Here is a tiny trained network, its code and every weight. The questions are about switching its units off for an input and a class, where a switched-off unit gives its printed mean instead of its output.

import numpy as np


def w(rows, s, z=0):
    codes = np.array(rows[::2]) - 128.0
    scale = np.full(codes.shape[1], s)
    scale[-1] = z or s
    return codes * scale


def f(y):
    return np.maximum(y, 0)


def log_softmax(a):
    a = a - a.max(-1, keepdims=True)
    return a - np.log(np.exp(a).sum(-1, keepdims=True))


def net(x, mask):
    res = np.array(x, float).reshape(1, 2) / 4 @ E
    y = f(res @ A[0][:, :-1].T + A[0][:, -1])
    res = res + np.where(mask, y, B[0][:, -1]) @ B[0][:, :-1]
    return log_softmax(res[-1] @ U[:, :-1].T + U[:, -1])


A, B = {}, {}
E = w([
[37,206,124,89,8,101],'x0',
[95,64,45,203,50,210],'x1',
],0.012)
A[0] = w([
[46,61,85,213,91,236,59],'n0',
[79,142,132,91,72,85,67],'n1',
[26,122,52,79,58,156,150],'n2',
[44,47,61,154,82,240,30],'n3',
[176,40,66,208,202,175,11],'n4',
[26,169,38,143,48,131,60],'n5',
[144,43,59,186,219,238,254],'n6',
[68,184,137,165,88,136,19],'n7',
[61,179,161,50,57,101,64],'n8',
[106,254,223,58,122,101,111],'n9',
[232,66,117,189,125,160,203],'n10',
],0.0091,0.0061)
B[0] = w([
[92,62,198,36,229,160,225],'n0',
[235,151,121,107,177,62,174],'n1',
[213,202,48,135,108,105,224],'n2',
[61,30,212,50,215,180,220],'n3',
[233,198,127,188,193,2,200],'n4',
[250,188,74,156,155,49,220],'n5',
[178,190,8,83,147,84,250],'n6',
[201,200,113,199,202,35,162],'n7',
[174,146,97,127,218,25,201],'n8',
[196,152,101,57,188,132,211],'n9',
[220,133,73,114,107,70,206],'n10',
],0.0088,0.016)
U = w([
[180,165,66,180,151,83,56],'0',
[116,93,193,2,227,144,150],'1',
[160,168,31,81,101,138,241],'2',
[64,135,225,225,99,253,2],'3',
[25,132,179,157,60,209,2],'4',
[2,91,117,228,51,173,2],'5',
],0.0097,0.0061)

Each question gives the input, the list of numbers given to net, and the class t.
The units are the neurons (one row each of A and B). Each row of codes is followed by its name. A weight is (code - 128) times the scale printed after its matrix; where a second scale follows, it is the last column's (A, B and U).
mask holds one flag per neuron, in row order. A switched-off neuron (its flag False) gives its mean, the last column of its row in B, instead of its output. The means were averaged over made-up inputs and are rounded, as every weight is.
A unit's drop is (log p(t) with every unit on - log p(t) with that unit switched off) / (log p(t) with every unit on - log p(t) with every unit switched off).
The circuit of an input: a set's keep is (log p(t) with only the set's units on - log p(t) with every unit switched off) / (log p(t) with every unit on - log p(t) with every unit switched off). Starting from all 11 units, units are removed one at a time, each time the one whose removal leaves the highest keep (on an exact tie, the one counted first), for as long as the keep stays at least 0.8.
circuit, biggest first: the units of the circuit, biggest drop first
top k neurons: the k neurons with the biggest drops, biggest first
drop when u is switched off: that unit's drop, to one decimal
input [8,-8], class 0: circuit, biggest first : [n8]
input [2,-4], class 1: top 3 neurons : [n2 n6 n5]
input [-2,-3], class 2: top 4 neurons : [n3 n0 n4 n8]
input [5,7], class 1: top 2 neurons : [n3 n0]
input [7,5], class 0: top 2 neurons : [n5 n2]
input [-3,1], class 2: top 3 neurons : [n5 n8 n7]
input [-3,5], class 1: top 2 neurons : [n0 n3]
input [-1,-2], class 2: top 4 neurons : [n3 n0 n4 n8]
input [5,8], class 1: top 2 neurons : [n3 n0]
input [6,6], class 0: top 3 neurons : [n5 n2 n7]
input [2,5], class 1: drop when n3 is switched off : 0.6
input [-2,2], class 2: drop when n6 is switched off : 0.2
input [-3,-3], class 2: drop when n8 is switched off : 0.2
input [6,3], class 0: circuit, biggest first : [n5]
